In the rows, zero is written as 128.
Each row of numbers stands for one object and depends on some of the facts below. Use the named rows to name the rest.

Some facts about the objects:
j103 | σ ritrekin | Ω 834
j11 | σ kistom | θ j37 | Ω 592
j117 | σ ritrekin | Ω 172
j121 | σ kistom
j122 | σ kistom | θ j901 | Ω 575
j123 | σ kistom
j13 | σ kistom | θ j304 | Ω 989
j131 | σ kistom
j132 | σ kistom | θ j171 j757 | Ω 172
j134 | σ ritrekin | θ j618 | Ω 651
j135 | σ kistom | θ j51 | Ω 468
j144 | σ ritrekin | Ω 989
j146 | σ ritrekin | θ j484 j476
j147 | σ kistom | θ j748 | Ω 117
j149 | σ kistom | Ω 285
j15 | σ ritrekin | Ω 873
j16 | σ kistom | θ j900 | Ω 834
j162 | σ ritrekin
j163 | σ ritrekin | Ω 453
j171 | σ kistom | θ j810 | Ω 834
j178 | σ kistom
j193 | σ kistom | θ j431 | Ω 989
j194 | σ kistom | θ j146 j994 | Ω 989
j199 | σ ritrekin | θ j488 | Ω 282
j2 | σ kistom
j201 | σ kistom | Ω 989
j203 | σ ritrekin | θ j508 | Ω 282
j211 | σ kistom | θ j135 | Ω 651
j225 | σ kistom
j228 | σ ritrekin | θ j488 | Ω 575
j249 | σ kistom | Ω 873
j254 | σ ritrekin | θ j144 | Ω 397
j265 | σ kistom | θ j16 | Ω 324
j273 | σ kistom | θ j2
j281 | σ ritrekin | θ j885 j504 | Ω 453
j283 | σ kistom | θ j97 | Ω 468
j304 | σ kistom
j306 | σ ritrekin
j314 | σ kistom | θ j582 | Ω 773
j322 | σ kistom | θ j194 j478 | Ω 453
j331 | σ kistom | Ω 397
j340 | σ kistom | θ j103 j163 | Ω 785
j349 | σ ritrekin | Ω 172
j354 | σ kistom | θ j462 | Ω 651
j356 | σ ritrekin | θ j46 j573 j937
j361 | σ ritrekin
j363 | σ ritrekin | θ j748 | Ω 873
j366 | σ kistom | Ω 282
j369 | σ ritrekin | Ω 453
j37 | σ kistom | Ω 397
j376 | σ kistom
j384 | σ kistom
j388 | σ kistom | Ω 651
j389 | σ kistom | θ j622 | Ω 117
j392 | σ ritrekin | θ j366 j149 | Ω 651
j394 | σ kistom | θ j459 | Ω 592
j400 | σ kistom | θ j708 | Ω 282
j404 | σ ritrekin | Ω 468
j405 | σ kistom | Ω 873
j420 | σ kistom | Ω 282
j431 | σ kistom | Ω 0
j444 | σ kistom | θ j850 j684 | Ω 453
j457 | σ ritrekin | Ω 324
j459 | σ ritrekin
j46 | σ kistom | Ω 873
j462 | σ kistom
j475 | σ kistom | θ j966 | Ω 773
j476 | σ kistom | θ j484 j2
j478 | σ kistom | θ j146 | Ω 834
j48 | σ kistom | θ j963 j841 | Ω 785
j482 | σ kistom | θ j340 j657 | Ω 282
j484 | σ kistom | θ j476 | Ω 0
j488 | σ ritrekin | Ω 172
j50 | σ kistom | θ j587 | Ω 873
j500 | σ kistom | Ω 989
j504 | σ ritrekin | θ j15 | Ω 468
j507 | σ kistom
j508 | σ kistom | Ω 592
j51 | σ kistom | Ω 172
j511 | σ ritrekin | Ω 397
j527 | σ kistom | θ j394 | Ω 989
j548 | σ kistom | Ω 397
j555 | σ ritrekin
j564 | σ ritrekin | θ j254 j281
j570 | σ kistom
j573 | σ kistom | Ω 834
j574 | σ ritrekin | Ω 989
j576 | σ kistom | θ j721 | Ω 651
j582 | σ ritrekin | θ j46 | Ω 592
j587 | σ kistom | θ j649 | Ω 989
j59 | σ kistom | θ j147 j748 | Ω 773
j590 | σ kistom | Ω 785
j602 | σ kistom | θ j672 | Ω 453
j608 | σ kistom | Ω 834
j618 | σ ritrekin | θ j74 j938
j622 | σ kistom | θ j570 j132 j389 | Ω 651
j643 | σ kistom | θ j760 | Ω 834
j644 | σ ritrekin | θ j203 | Ω 834
j646 | σ kistom
j649 | σ kistom | Ω 282
j653 | σ kistom
j657 | σ kistom | θ j103 j340 | Ω 873
j670 | σ kistom | θ j146 | Ω 773
j672 | σ ritrekin | Ω 282
j674 | σ kistom
j677 | σ kistom | θ j361 j672
j684 | σ kistom
j698 | σ ritrekin | θ j853 | Ω 397
j704 | σ kistom | θ j698 | Ω 0
j708 | σ kistom | θ j462 j89 | Ω 397
j712 | σ kistom | θ j570 | Ω 592
j721 | σ kistom | θ j37
j732 | σ kistom | Ω 989
j734 | σ kistom | Ω 324
j74 | σ ritrekin | θ j134 | Ω 453
j748 | σ ritrekin | Ω 285
j749 | σ kistom | θ j806
j757 | σ kistom | θ j570 | Ω 785
j760 | σ kistom | Ω 397
j762 | σ ritrekin | Ω 785
j768 | σ kistom | θ j459 j97 | Ω 873
j772 | σ kistom | θ j748 | Ω 785
j787 | σ kistom | θ j331 | Ω 873
j806 | σ kistom | Ω 873
j810 | σ kistom | θ j389
j814 | σ kistom | θ j405
j82 | σ ritrekin | Ω 873
j820 | σ kistom
j821 | σ ritrekin | θ j851 j865 | Ω 651
j832 | σ ritrekin | θ j144 | Ω 282
j84 | σ kistom | θ j896 | Ω 873
j841 | σ ritrekin | Ω 773
j844 | σ kistom
j850 | σ kistom | Ω 324
j851 | σ ritrekin | θ j865 j821 | Ω 468
j853 | σ kistom | Ω 285
j865 | σ kistom | θ j732 | Ω 453
j869 | σ ritrekin | θ j564 j254 j608 | Ω 117
j872 | σ ritrekin | θ j331 | Ω 172
j88 | σ ritrekin | Ω 592
j882 | σ kistom | θ j211 | Ω 773
j885 | σ ritrekin | θ j869
j89 | σ kistom | θ j354 j394 | Ω 172
j896 | σ kistom | θ j117
j899 | σ kistom | θ j162 | Ω 468
j900 | σ ritrekin
j901 | σ ritrekin | θ j570 j132 | Ω 282
j919 | σ kistom
j931 | σ kistom
j937 | σ kistom | θ j201 j388 | Ω 282
j938 | σ kistom | θ j618 | Ω 172
j959 | σ kistom
j963 | σ ritrekin | θ j48 | Ω 989
j966 | σ kistom | θ j968 | Ω 0
j968 | σ kistom | Ω 453
j97 | σ kistom
j972 | σ kistom
j977 | σ kistom
j994 | σ kistom | Ω 397

Some rows with their names:
[142 131 127 116 115 136 116 129 120 119 130 126  92 119 119 114 133 125
 136 132 113 127 123 143 122 142] -> j573
[123 127 117 131 141 122 116 129 138 149 126 134 149 154 117 105 126 129
 115 124 150 117 124 120 135 120] -> j146
[132 125 124 127 117 129 145 123 128 124 129 126  98 120 132 134 126 126
 142 130 113 141 127 141 124 121] -> j50
[133 144 143 123 134 132 117 126 121 120 126 129 180 130 123 115 125 126
 123 126 123 121 129 134 123 142] -> j201
[123 123 116 130 136 124 117 138 137 144 129 131 162 149 123 108 126 137
 115 122 155 119 128 122 139 121] -> j885
[127 128 142 126 147 129 138 124 128 129 127 126 198 135 131 139 125 125
 124 132 138 132 127 124 130 127] -> j121
[127 127 143 125 146 130 138 124 126 127 126 127 186 135 130 137 125 125
 126 129 140 130 128 127 130 127] -> j123
[121 123 116 153 117 123 114 133 123 127 128 126  97 121 126 110 125 136
 114 124 119 117 133 124 130 122] -> j74
[124 129 116 123 123 140 144 125 125 132 127 126 139 120 121 142 124 125
 134 127 117 148 144 127 130 121] -> j882
[126 126 118 166 118 122 115 137 138 139 129 133  99 141 135 110 133 135
 119 125 154 115 122 123 126 123] -> j821
[123 129 145 129 151 128 132 125 123 119 127 126 166 132 132 133 127 127
 122 133 142 119 128 130 135 135] -> j570
[122 127 144 125 139 131 150 124 129 130 126 129 221 138 128 128 125 124
 125 130 126 142 129 123 126 122] -> j677
[137 148 132 126 118 134 133 123 121 119 126 128  99 123 120 115 127 126
 138 132 114 121 122 145 124 132] -> j46
[119 128 117 120 117 140 138 122 129 128 125 126  83 119 123 135 134 127
 159 135 119 135 128 145 131 122] -> j757
[112 126 117 117 118 132 133 124 124 128 125 129  92 119 121 108 136 126
 163 136 114 135 123 160 123 121] -> j48
[138 127 117 126 116 128 147 122 123 120 125 125 102 119 128 147 129 126
 149 126 116 139 136 127 122 123] -> j265
[126 127 142 123 147 130 140 124 127 129 127 125 192 136 130 135 125 127
 125 131 138 131 128 125 130 129] -> j225
[126 128 118 130 125 125 115 136 145 150 128 141 220 153 120 111 124 128
 115 126 142 120 126 124 129 119] -> j356

Name these rows:
No name comes twice in this set of rows, the named rows included.
[114 124 117 189 119 121 113 141 138 137 128 130  92 135 142 111 125 145
 115 126 144 120 124 124 137 121] | j134
[128 137 144 122 152 125 134 124 122 126 127 127 154 140 128 118 125 125
 125 129 139 123 123 128 129 129] | j2
[131 126 118 119 117 146 156 125 134 138 125 125  91 119 121 137 144 125
 162 129 118 138 130 125 123 123] | j772
[137 129 119 119 122 144 157 121 131 133 127 125 158 119 120 136 128 125
 142 124 121 139 144 124 123 122] | j59
[130 124 116 126 118 122 111 131 131 141 148 136 107 147 120 104 130 124
 114 124 117 119 120 123 123 121] | j698

The same objects again, as new rows of numbers:
Named rows:
[111 168 123 151  75 136 141 130  88 115 160 133  78 134 104 145 146  92
  92 119 125 117 105 121 137 110 126 144 124 132 137 114 136 157 163 131
 127 115 112 180 136 134  94] -> j478
[132 104 116 175 168 158 112 109 111 147 125 101 135 120 162  98  52 122
 155  98 125 104 155 118 139 142 111 111 149  93 112 162 147 147 101 135
  78 164 157  56 127 124 136] -> j564
[121 149 131 113 119 139 135 141 142 118 145 151 123 143 108 127 147 110
 125 130 133 155 113 136 148 126 125 160 126 131 147 136 135 133 145 122
 138 123 113 146 129 124  94] -> j896
[126 138 151  87 123 121 133 127 138 125 115 156 129 138 106 130 142 136
 135 135 133 136 103 118 121 113 141 124 109 139 151 124 111 126 119 115
 147 107  88 152 105 118 112] -> j405
[140 184 109 176 169 116 100 113 123 117 107  24 206 110 141  93  85 147
 128  76  88 108 165 121 118 158  89  80 132 136 110 153 162 138 120  93
  96 173 161  38 118 129 159] -> j618
[121 150 124 135  99 121 125 138 116 119 143 160 114 128  99 156 154 104
 104 135 132 134 104 138 135 119 132 152 129 140 134 133 141 144 150 132
 128 114 139 160 150 132 102] -> j13
[130 144 144  95 108 117 136 132 141 122 116 153 129 137 115 133 143 133
 128 151 136 136 108 123 122 103 144 120 118 130 143 131 115 121 118 117
 157 100  91 150 121 122 121] -> j734
[130 144 144  94 108 117 136 130 140 121 115 152 130 137 115 133 144 135
 128 151 137 136 108 123 122 103 144 119 119 132 142 131 115 121 117 117
 157  99  93 150 121 122 124] -> j850
[116 153 134 112 110 138 143 143 132 114 147 139 121 149 120 121 148 107
 121 128 139 151 116 139 154 134 131 163 128 129 162 136 146 131 134 127
 146 129 105 144 136 127 102] -> j11
[121 149 118 141  79 110 117 136  91 123 169 156 115 132 103 148 141  82
 106 126 135 134  98 122 134 130 143 157 124 139 153 125 153 142 155 125
 141 124 132 164 154 125  89] -> j171
[120 134 147  95 117 121 138 129 131 120 120 147 129 138 119 132 153 138
 121 141 138 133 111 126 118 122 141 133 118 139 151 123 116 119 124 124
 152 108 102 159 121 127 125] -> j959
[138  92 123 154 154 123 120 100 105 147 104  77 139 112 168 110  66 151
 153 103 116  80 158 110 106 141 131  77 132 109 108 126 127 124  84 133
  99 156 141  71 118 127 176] -> j900
[144  97 127 145 162 125 114  96 112 151 100  86 139 114 155 106  55 146
 166  97 111  83 149 101 108 131 131  69 124 109 109 129 121 133  80 124
  95 154 129  64  99 119 162] -> j15
[134 168 132 112  97 137 149 161 158 116 135 137 122 151 127 124 147 108
 131 159 143 169 125 152 171 104 134 147 140 115 143 149 152 125 121 120
 161 120  99 123 148 126 116] -> j966
[127 138 150  86 122 121 133 127 140 126 117 155 129 138 105 129 143 136
 136 135 133 136 103 118 122 112 141 124 109 140 152 124 110 126 119 115
 148 107  89 152 104 119 112] -> j249
[133 153 149  93  94 120 153 149 149 117 110 133 126 146 139 130 153 138
 126 169 148 147 123 141 140 102 151 121 133 122 148 136 134 111 100 122
 174 105  89 137 141 129 149] -> j431
[118 124 134 114 108 119 144 140 136 112 121 136 133 129 147 141 175 152
  94 173 147 135 130 145 110 127 133 141 142 133 127 126 117 101 142 141
 165  96 135 170 160 143 156] -> j548
[119 135 141 116  96 106 128 126 107 121 118 159 119 123 107 159 159 132
  99 145 136 114 102 129 106 117 148 129 123 145 141 122 123 132 129 135
 141 100 129 173 143 134 131] -> j201

Which object is each row?
No name comes twice in this set of rows, the named rows included.
[116 128 135 110  92  98 136 124 113 116 119 155 117 123  99 168 159 131
 104 139 128 113  99 139 102 120 148 133 120 144 128 110 130 126 128 137
 139 100 127 170 150 131 127] | j732
[122 169 139 139  98 167 164 148 126 119 149 102  60 142 124 123 157 118
 111 125 123 144 129 122 156  96 101 131 118 132 125  86 111 146 168 120
 136 119  83 172  94 130 104] | j476
[135 108  98 194 140 129 106 107  91 144 129  98 125 105 145 129  66 113
 135  96 112  84 149 125 125 138 120 104 147 106  92 144 154 153 112 143
  70 162 181  70 148 133 149] | j963
[138 108 106 172 158 139 116 111 115 144 128  79 135 117 158 104  63 121
 156  93 110 103 161 119 136 144 115 102 139 103 101 136 146 137 106 131
  87 170 152  58 124 126 147] | j356
[177  59 116 186 194 131  85 154 144 184 129  91 138  91 164 128 104 151
 180 123 118 164 176 121 137 147  90  97 134 147  66  77 121 115 147 120
  95 175 214  55 100 116 155] | j901
[118 133 152  94 120 126 137 129 132 121 116 154 129 138 120 130 148 140
 120 143 143 132 108 127 118 122 140 136 122 135 154 131 117 121 121 127
 149 105 104 157 124 126 122] | j462
[161 122  84 146 117 105 124 116 117 141 118  65 113 126 178 123 104 103
 148 114 109  61 198 132 162 133 196  81 137 104 133 156 148 138  48 164
 118 201 136  64 141 169 251] | j748
[122 152 132 117 115 141 140 142 137 119 145 140 114 142 112 126 150 113
 121 130 131 153 116 134 149 120 121 153 123 134 143 124 129 133 148 123
 140 122 107 152 122 126  97] | j273
[127  98 113 176 124 106 109  84  60 142 115  89 131 105 156 129  59 129
 127  96 116  48 141 102  88 141 144  77 136 108 113 135 141 141  87 143
  88 149 157  88 144 133 171] | j103
[148 103 118 153 146 119 118 102 115 148 102  80 140 111 163 109  58 143
 161 112 114  85 157 107 111 122 134  64 133 102  98 133 127 126  79 125
 104 147 131  61 117 122 174] | j457
[115 138 151  93 108 122 146 132 125 117 121 136 128 145 129 127 153 136
 118 138 143 129 113 130 124 131 147 138 122 135 166 123 129 117 113 128
 159 115  95 156 131 128 133] | j508
[118 124 136 115 107 121 147 141 135 113 121 133 128 129 147 143 176 155
  91 173 147 135 132 145 110 125 132 139 141 133 125 123 115 101 143 142
 164  94 134 172 156 142 156] | j994
[134 138 131 122 110 126 121 154 131 134 164 147 125 139 118 129 147  99
 136 136 140 173 113 125 154 131 129 158 121 141 152 111 139 122 154 112
 156 131 120 143 128 116  90] | j810

The same objects again, as new rows of numbers:
Named rows:
[146 185 127 147 194 109 138 135 171 236 169 127  97 160 128 135 123 140
 110 155 115 109 161 113  48 106 159 144 187 102 134 167] -> j872
[105 118  58 118 119 125 130 122 109 106 112 147 156 118 121 135 159 132
 115 126 143 110 120 137 175 125 101 118 104 172 167 127] -> j405
[109 117 138 122 109 137 131 129 106 109 129 135 139 116 127 125 129 130
 142 120 136 135 119 149 143 133 112 121 102 139 124 120] -> j384
[131  94  44 130 102 141 119 115 109  52  97 129 145 111 124 130 135 124
 115 108 154 115 125 108 197 125 108 113 102 140 171 109] -> j649
[121 100 116 129  80 135 130 123 110  79 114 127 140 116 132 123 112 126
 136 121 143 131 126 127 161 126 113 114 100 124 139 112] -> j968
[ 99 162 131 125 118 114 125 129 126  89  88 119 158 126 125 124 104 124
 180 118 149 125  91 159 145 139 115 137  94 137 127 130] -> j476
[101 117 179 122 124 148 127 138 106 100 133 133 131 104 129 121 136 136
 148 109 122 155 113 171 113 145 123 128 101 109  92 122] -> j643
[ 85 129 144 129  99 110 155 134 122 167 151 147 148 124 130 123 124 139
 142 137 151 126 132 158 119 108 106 113  98 142 139 142] -> j51
[109 110 159 102 119 147 123 135  92 134 130 152 135 121 121 123 138 132
 156 128 109 147 107 166 135 153 108 131 114 177  94 119] -> j704
[142 179 131 145 174  99 140 135 178 232 160 128 108 162 131 135 123 138
 106 161 108 107 161 110  51 105 158 142 185 100 136 166] -> j349
[ 91 142 111 111 137 150 129 142  85 111 128 154 149 111 125 136 162 147
 133 135 104 124 121 183 126 145 109 128 106 138 122 128] -> j147
[125  69 107 126  66 127 127 115 127 104 111 136 131 122 124 110 111 118
 139 107 155 139 125 104 170 124 108 112 107 160 139 116] -> j732
[161 150 115 137 156 123 116 133 163 172 127 124 101 154 132 133 125 133
  98 152  85 115 159  97  72 129 164 144 188  91 122 146] -> j618
[116 122 132 123 137 152 129 130  97 114 141 134 127 114 124 124 128 134
 152 112 141 138 121 155 136 133 113 125 108 143 118 119] -> j677
[110 116 137 121 111 134 132 129 107 108 129 136 139 116 127 125 130 131
 142 120 135 136 117 151 142 133 113 121 102 139 121 121] -> j646
[103 129 111 126 118 129 141 128 108 143 143 143 142 122 125 127 128 135
 143 130 151 124 126 150 141 117 104 117 106 158 146 130] -> j211
[105  83 160 125  76 127 129 127 127  92 113 135 137 110 130 112 126 127
 136 108 135 152 117 136 138 135 119 118  98 119 108 122] -> j760
[167 169 192 147 128 123 130 142 156 166 147 100  96 158 145 131  75 132
 123 168  80 127 164 111  43 124 172 142 182  36  96 134] -> j404

Name these rows:
No name comes twice in this set of rows, the named rows included.
[214 125 122 147  98  77 109 133 192 170 109 128 121 153 129 122 126 109
  70 128 119 105 141  71 109 117 160 135 180 139 135 120] | j144
[219 171 125 154 152 102 110 143 167 154 128 114 112 144 132 135 131 117
  79 128 116  99 141 105  95 120 166 143 178 104 131 114] | j281
[125 130 109 130 119 121 118 114 139  88  89 116 136 129 120 113  91 111
 182  93 180 131  92 120 172 131 111 132 102 167 138 125] | j194
[129 114 113 133 120 154 127 124  99  84 132 124 125 113 127 124 113 127
 147 110 152 134 125 136 154 127 113 118 105 129 136 110] | j602
[140 109  33 133 146 169 114 114  96  58 118 126 123 107 120 129 136 127
 131  94 164 120 129 118 187 127 108 118 109 145 167 109] | j482
[107 136 111 127 143 140 141 129 103 145 153 140 133 122 122 128 127 136
 149 120 156 124 124 154 139 117 105 119 108 160 143 131] | j576
[104 103 159 100  98 137 124 135  96 130 121 153 140 122 123 121 138 131
 149 132 104 145 109 161 135 153 109 128 112 175  97 120] | j966
[ 90 157 177 125 113 118 123 139 128  78  88 118 156 115 130 120 112 128
 179 109 131 142  89 174 122 151 125 141  90 105  97 131] | j478
[136 101  45 130 124 147 118 114 105  52 106 124 136 109 123 132 136 122
 121 103 161 116 122 112 198 126 109 116 102 147 171 109] | j420
[161 180  94 142 205 124 126 130 160 210 156 124  95 160 125 139 126 135
 107 151 110 104 157 105  73 114 157 145 192 117 142 155] | j392
[133 121 207 128  67 100 127 154 119 102 120 144 167 100 133 120 154 125
 116 108 125 139 100 183 121 140 124 123  84 125  90 102] | j608
[110  89 160 126  99 135 128 127 123  95 121 131 131 109 128 114 127 128
 143 102 139 153 115 139 136 136 120 120 101 122 107 120] | j548
[190 150  25 146 199 143 103 116 159 118 112 109  92 147 124 142 135 125
  83 127 116  98 157  63 127 123 161 142 191 101 168 132] | j199
[129  98 138 115 135 140 107  94 120 122 159 113 133 114 123 126 107 112
 146  87 159 136 115  98 190 122 114 114  96 175 118 128] | j527

